Here is a tiny trained network, its code and every weight. The questions are about switching its units off for an input and a target symbol, where a switched-off unit gives its printed mean instead of its output.

import numpy as np


def w(rows, s, z=0):
    codes = np.array(rows[::2]) - 128.0
    scale = np.full(codes.shape[1], s)
    scale[-1] = z or s
    return codes * scale


def f(y):
    return y / 2 * (1 + np.tanh(0.7978845608 * (y + 0.044715 * y**3)))


def softmax(a):
    e = np.exp(a - a.max(-1, keepdims=True))
    return e / e.sum(-1, keepdims=True)


def log_softmax(a):
    a = a - a.max(-1, keepdims=True)
    return a - np.log(np.exp(a).sum(-1, keepdims=True))


def net(x, mask):
    ids = ['αγεηθμφ'.index(c) for c in x.split()]
    T = len(ids)
    res = E[ids] + P[:T]
    r = res
    for j in range(2):
        rows = slice(3 * j, 3 * j + 3)
        q, k, v = (r @ M[0][rows].T for M in (Q, K, V))
        z = softmax(np.where(np.tri(T) > 0, q @ k.T / 3**0.5, -1e9)) @ v
        o = O[0][rows]
        res = res + np.where(mask[j], z, o[:, -1]) @ o[:, :-1]
    y = f(res @ A[0][:, :-1].T + A[0][:, -1])
    res = res + np.where(mask[2:14], y, B[0][:, -1]) @ B[0][:, :-1]
    return log_softmax(res[-1] @ U[:, :-1].T + U[:, -1])


Q, K, V, O, A, B = {}, {}, {}, {}, {}, {}
E = w([
[101,211,165,106,74,214,30,179,85,110],'α',
[96,210,198,111,32,183,30,7,160,150],'γ',
[66,132,66,226,75,58,146,173,251,58],'ε',
[105,135,79,73,144,145,52,80,121,163],'η',
[63,175,109,145,103,152,189,108,104,26],'θ',
[127,111,76,32,35,149,143,228,186,34],'μ',
[164,84,238,99,78,102,172,147,160,84],'φ',
],0.015)
P = w([
[91,133,107,97,190,2,97,118,78,193],'0',
[64,99,145,100,149,178,179,77,124,138],'1',
[135,77,113,140,145,158,146,50,107,95],'2',
[116,109,116,125,148,165,121,82,124,100],'3',
[95,126,113,106,154,145,128,101,141,112],'4',
[90,131,115,125,162,133,119,103,144,95],'5',
[106,131,109,118,149,137,105,102,143,90],'6',
[95,132,103,117,162,130,114,113,139,91],'7',
[101,139,110,118,164,125,112,109,147,82],'8',
[107,138,109,109,146,131,110,118,151,90],'9',
[92,141,110,115,161,128,124,118,150,85],'10',
[110,135,106,102,154,146,111,118,150,100],'11',
[107,135,101,102,149,136,112,126,149,98],'12',
],0.01)
Q[0] = w([
[182,117,147,184,153,95,171,166,77,236],'head 1',
[116,160,64,158,86,193,136,125,133,138],'head 1',
[76,131,120,82,115,159,79,98,152,31],'head 1',
[197,152,121,212,167,104,182,223,92,222],'head 2',
[103,106,78,35,131,146,125,69,151,98],'head 2',
[77,127,87,146,81,106,93,124,222,4],'head 2',
],0.041)
K[0] = w([
[132,109,66,156,107,182,141,126,124,136],'head 1',
[117,112,159,160,174,138,122,143,203,109],'head 1',
[134,138,190,92,155,60,130,155,126,123],'head 1',
[153,81,86,160,140,237,152,110,184,86],'head 2',
[126,128,104,112,70,70,148,184,118,112],'head 2',
[124,130,110,82,143,2,135,151,114,175],'head 2',
],0.048)
V[0] = w([
[228,46,129,164,144,72,170,97,88,187],'head 1',
[206,202,163,98,123,166,151,103,9,65],'head 1',
[65,140,99,85,107,49,124,74,96,120],'head 1',
[143,148,131,206,109,81,67,122,177,182],'head 2',
[95,128,174,110,75,132,189,69,200,86],'head 2',
[106,199,144,216,121,75,155,176,80,86],'head 2',
],0.014)
O[0] = w([
[169,42,113,147,82,155,57,53,93,34,85],'head 1',
[152,75,95,184,115,212,146,90,125,171,99],'head 1',
[202,112,127,176,166,142,101,194,146,124,254],'head 1',
[254,116,107,146,87,129,141,137,69,169,164],'head 2',
[188,143,157,114,175,205,143,82,205,132,140],'head 2',
[95,33,159,173,149,173,160,126,163,150,153],'head 2',
],0.0085,0.01)
A[0] = w([
[83,108,113,114,104,105,99,191,118,207,137],'neuron 1',
[137,101,32,91,76,91,110,66,206,157,109],'neuron 2',
[136,155,165,140,81,138,126,178,182,112,125],'neuron 3',
[117,100,135,61,93,163,253,110,67,51,1],'neuron 4',
[79,62,174,126,153,198,137,140,127,131,26],'neuron 5',
[172,128,208,61,128,79,122,137,78,102,98],'neuron 6',
[124,143,134,165,136,92,206,129,139,162,15],'neuron 7',
[165,167,58,112,167,144,150,176,144,109,115],'neuron 8',
[161,34,155,104,146,140,153,105,75,165,199],'neuron 9',
[93,180,141,99,138,223,209,47,25,120,134],'neuron 10',
[128,76,32,59,197,130,138,60,92,111,95],'neuron 11',
[115,108,185,148,73,61,139,31,136,124,98],'neuron 12',
],0.011,0.004)
B[0] = w([
[112,90,130,162,141,183,154,38,80,86,188],'neuron 1',
[235,207,158,152,209,100,118,192,221,97,181],'neuron 2',
[130,87,65,57,175,124,160,86,46,183,246],'neuron 3',
[196,84,164,148,174,213,100,13,112,106,180],'neuron 4',
[231,201,65,176,83,66,101,215,153,67,184],'neuron 5',
[107,67,129,156,130,173,117,218,181,122,192],'neuron 6',
[129,82,167,67,77,132,67,117,145,108,158],'neuron 7',
[102,192,195,164,81,105,90,17,153,157,243],'neuron 8',
[2,145,170,53,165,69,111,169,129,84,173],'neuron 9',
[45,96,127,144,98,66,124,150,63,251,164],'neuron 10',
[33,161,145,69,123,132,216,50,95,170,162],'neuron 11',
[240,193,122,97,138,142,207,82,126,227,156],'neuron 12',
],0.0081,0.012)
U = w([
[97,131,125,218,117,173,241,75,117,145,250],'α',
[185,228,178,137,85,105,122,80,158,197,11],'γ',
[150,101,234,89,155,84,182,177,150,152,213],'ε',
[121,217,87,119,68,86,18,145,76,86,83],'η',
[121,211,48,238,157,133,224,143,218,129,166],'θ',
[43,254,87,65,217,103,130,93,165,127,136],'μ',
[169,171,133,103,159,177,111,58,162,46,58],'φ',
],0.0045,0.0019)

Each question gives the input, a string of symbols that net reads in full, and the target symbol t.
The units are the heads (3 rows each of Q, K, V and O) and the neurons (one row each of A and B). Each row of codes is followed by its name. A weight is (code - 128) times the scale printed after its matrix; where a second scale follows, it is the last column's (O, A, B and U).
mask holds one flag per unit, heads first, then neurons. A switched-off unit (its flag False) gives its mean, the last column of its rows in O or B, instead of its output. The means were averaged over made-up inputs and are rounded, as every weight is.
A unit's drop is (log p(t) with every unit on - log p(t) with that unit switched off) / (log p(t) with every unit on - log p(t) with every unit switched off).
The circuit of an input: a set's keep is (log p(t) with only the set's units on - log p(t) with every unit switched off) / (log p(t) with every unit on - log p(t) with every unit switched off). Starting from the 12 units with the biggest drops (on a tie, the unit counted first), units are removed one at a time, each time the one whose removal leaves the highest keep (on an exact tie, the one counted first), for as long as the keep stays at least 0.8.
circuit, biggest first: the units of the circuit, biggest drop first
top k neurons: the k neurons with the biggest drops, biggest first
heads that matter: for each layer, one digit per head in row order, 1 if its drop is at least 0.15 and else 0, layers parted by /
input γ α α μ μ γ α η α γ μ μ η, target γ: heads that matter => 11
input α μ γ θ μ μ α, target α: circuit, biggest first => (neuron 1; head 1; head 2)
input μ θ μ φ φ, target μ: heads that matter => 11
input α φ η, target μ: heads that matter => 10
input ε θ γ η ε θ γ μ, target ε: heads that matter => 11
input α μ γ α φ γ γ μ η γ φ α, target α: heads that matter => 01
input μ α μ φ η μ φ, target μ: heads that matter => 11
input θ η μ μ μ φ φ α μ φ φ, target θ: top neuron => (neuron 5)
input α γ ε η θ η ε α μ μ γ, target α: circuit, biggest first => (neuron 1; head 2; head 1)
input θ η η γ α, target θ: circuit, biggest first => (head 2; neuron 5; head 1)
input γ γ ε, target γ: circuit, biggest first => (head 2; neuron 8; head 1)
input ε φ ε θ η μ γ γ φ γ γ α, target ε: circuit, biggest first => (head 2; neuron 9)
input ε γ μ μ γ μ α ε μ γ θ, target ε: circuit, biggest first => (head 2; head 1)
input η α μ η μ μ φ ε φ, target η: heads that matter => 01
input μ μ ε, target μ: heads that matter => 11
input α μ ε μ γ ε φ ε θ φ μ α η, target α: circuit, biggest first => (head 2; neuron 1)
input γ μ μ γ φ η μ μ γ φ μ, target γ: heads that matter => 01
input η μ η α, target η: circuit, biggest first => (head 2)
input μ γ θ ε ε φ α μ γ φ γ ε, target μ: heads that matter => 01
input φ μ μ φ, target φ: heads that matter => 11
input γ μ φ γ μ μ μ γ ε μ φ, target γ: circuit, biggest first => (head 2)
input α μ η, target α: top 2 neurons => (neuron 1; neuron 2)
input θ θ θ, target θ: circuit, biggest first => (head 2; neuron 5)
input η μ ε μ γ φ φ γ μ, target η: heads that matter => 01
input μ φ φ η, target μ: circuit, biggest first => (neuron 11; head 2)
input γ μ θ φ φ φ θ, target α: top 4 neurons => (neuron 10; neuron 4; neuron 5; neuron 2)
input α γ φ α, target η: heads that matter => 10
